Below is a small trained network, with its code and all its weights. Each question gives an input and a class and asks what happens when units are switched off, that is, made to give their printed mean instead of their output.

import numpy as np


def w(rows, s, z=0):
    codes = np.array(rows[::2]) - 128.0
    scale = np.full(codes.shape[1], s)
    scale[-1] = z or s
    return codes * scale


def f(y):
    return np.maximum(y, 0)


def log_softmax(a):
    a = a - a.max(-1, keepdims=True)
    return a - np.log(np.exp(a).sum(-1, keepdims=True))


def net(x, mask):
    res = np.array(x, float).reshape(1, 6) / 4 @ E
    y = f(res @ A[0][:, :-1].T + A[0][:, -1])
    res = res + np.where(mask, y, B[0][:, -1]) @ B[0][:, :-1]
    return log_softmax(res[-1] @ U[:, :-1].T + U[:, -1])


A, B = {}, {}
E = w([
[142,203,137,233,189,151,189,193],'x0',
[72,133,194,61,171,205,71,146],'x1',
[133,141,137,133,121,117,114,133],'x2',
[255,76,135,134,159,168,81,141],'x3',
[138,153,145,142,112,108,106,135],'x4',
[107,91,173,208,182,91,100,35],'x5',
],0.0098)
A[0] = w([
[60,147,144,118,170,209,113,135,150],'n0',
[240,80,150,149,110,173,69,176,49],'n1',
[146,158,39,201,142,92,132,142,125],'n2',
[153,125,78,118,88,154,120,253,91],'n3',
[198,105,56,147,89,84,124,104,139],'n4',
[127,176,147,164,124,148,122,178,127],'n5',
[151,218,119,200,204,194,200,166,1],'n6',
[2,165,124,162,53,138,148,142,21],'n7',
[197,87,134,139,156,174,115,139,25],'n8',
[151,106,96,50,58,111,87,109,70],'n9',
[99,67,202,208,161,99,74,48,87],'n10',
[129,161,229,111,175,177,33,166,167],'n11',
[123,109,168,211,186,112,149,63,125],'n12',
],0.0098,0.0045)
B[0] = w([
[196,83,156,65,64,124,186,113,195],'n0',
[34,58,211,253,155,89,176,137,211],'n1',
[181,125,158,40,98,78,184,69,192],'n2',
[159,124,113,56,96,110,56,236,203],'n3',
[139,153,162,84,87,121,216,70,204],'n4',
[128,132,82,111,122,199,76,75,171],'n5',
[53,98,98,205,23,242,43,62,219],'n6',
[44,1,154,201,145,36,180,176,200],'n7',
[13,70,196,190,198,56,133,155,176],'n8',
[118,90,99,157,100,171,38,97,219],'n9',
[176,85,68,128,99,135,76,206,249],'n10',
[186,137,170,80,51,140,238,84,226],'n11',
[182,129,63,84,127,114,130,192,226],'n12',
],0.0073,0.011)
U = w([
[53,90,165,185,136,78,150,154,69],'0',
[100,109,78,148,91,181,39,7,77],'1',
[172,130,137,96,87,130,210,73,70],'2',
[175,117,62,123,120,126,98,248,82],'3',
[133,133,121,127,117,126,134,110,248],'4',
[134,128,114,127,124,129,130,109,232],'5',
[141,180,119,107,195,118,128,113,120],'6',
],0.011,0.012)

Each question gives the input, the list of numbers given to net, and the class t.
The units are the neurons (one row each of A and B). Each row of codes is followed by its name. A weight is (code - 128) times the scale printed after its matrix; where a second scale follows, it is the last column's (A, B and U).
mask holds one flag per neuron, in row order. A switched-off neuron (its flag False) gives its mean, the last column of its row in B, instead of its output. The means were averaged over made-up inputs and are rounded, as every weight is.
A unit's drop is (log p(t) with every unit on - log p(t) with that unit switched off) / (log p(t) with every unit on - log p(t) with every unit switched off).
The circuit of an input: a set's keep is (log p(t) with only the set's units on - log p(t) with every unit switched off) / (log p(t) with every unit on - log p(t) with every unit switched off). Starting from the 12 units with the biggest drops (on a tie, the unit counted first), units are removed one at a time, each time the one whose removal leaves the highest keep (on an exact tie, the one counted first), for as long as the keep stays at least 0.8.
units of the circuit, in order: the units of the circuit, biggest drop first
most important unit: the unit with the biggest drop
top k neurons: the k neurons with the biggest drops, biggest first
drop of u: that unit's drop, to one decimal
input [-1,-3,5,-2,2,6], class 3: units of the circuit, in order => [n10; n12]
input [6,-4,5,7,0,-4], class 0: top 2 neurons => [n1; n8]
input [-3,-4,-1,3,5,7], class 3: top neuron => [n10]
input [6,-2,2,6,-4,-3], class 0: top 3 neurons => [n1; n8; n9]
input [4,1,-7,1,-2,7], class 3: units of the circuit, in order => [n12; n10]
input [8,-5,0,-7,-6,0], class 1: top 4 neurons => [n6; n5; n1; n8]
input [4,8,-7,1,-6,-6], class 2: top 2 neurons => [n11; n0]
input [-8,2,5,-8,5,-1], class 0: top 3 neurons => [n7; n6; n5]
input [1,-6,-1,-3,-3,1], class 2: top 2 neurons => [n2; n4]
input [1,-8,-6,-1,3,3], class 2: top 2 neurons => [n2; n4]
input [-6,-1,-5,3,-5,7], class 3: top 2 neurons => [n10; n6]
input [0,-6,4,7,0,7], class 0: top 2 neurons => [n1; n8]
input [8,6,3,-4,-1,3], class 1: top 2 neurons => [n6; n5]
input [7,0,-7,7,-1,6], class 0: units of the circuit, in order => [n8]
input [4,4,7,3,3,-6], class 5: top 4 neurons => [n10; n11; n12; n6]
input [6,-5,-5,-1,-1,0], class 1: top 2 neurons => [n6; n11]
input [-8,0,3,-3,7,-6], class 1: drop of n12 => 0.2
input [6,-4,-4,3,7,7], class 3: drop of n9 => 0.2
input [-4,7,-7,7,-2,0], class 0: drop of n2 => 0.1
input [-6,-3,-3,-5,-2,-5], class 1: most important unit => n9
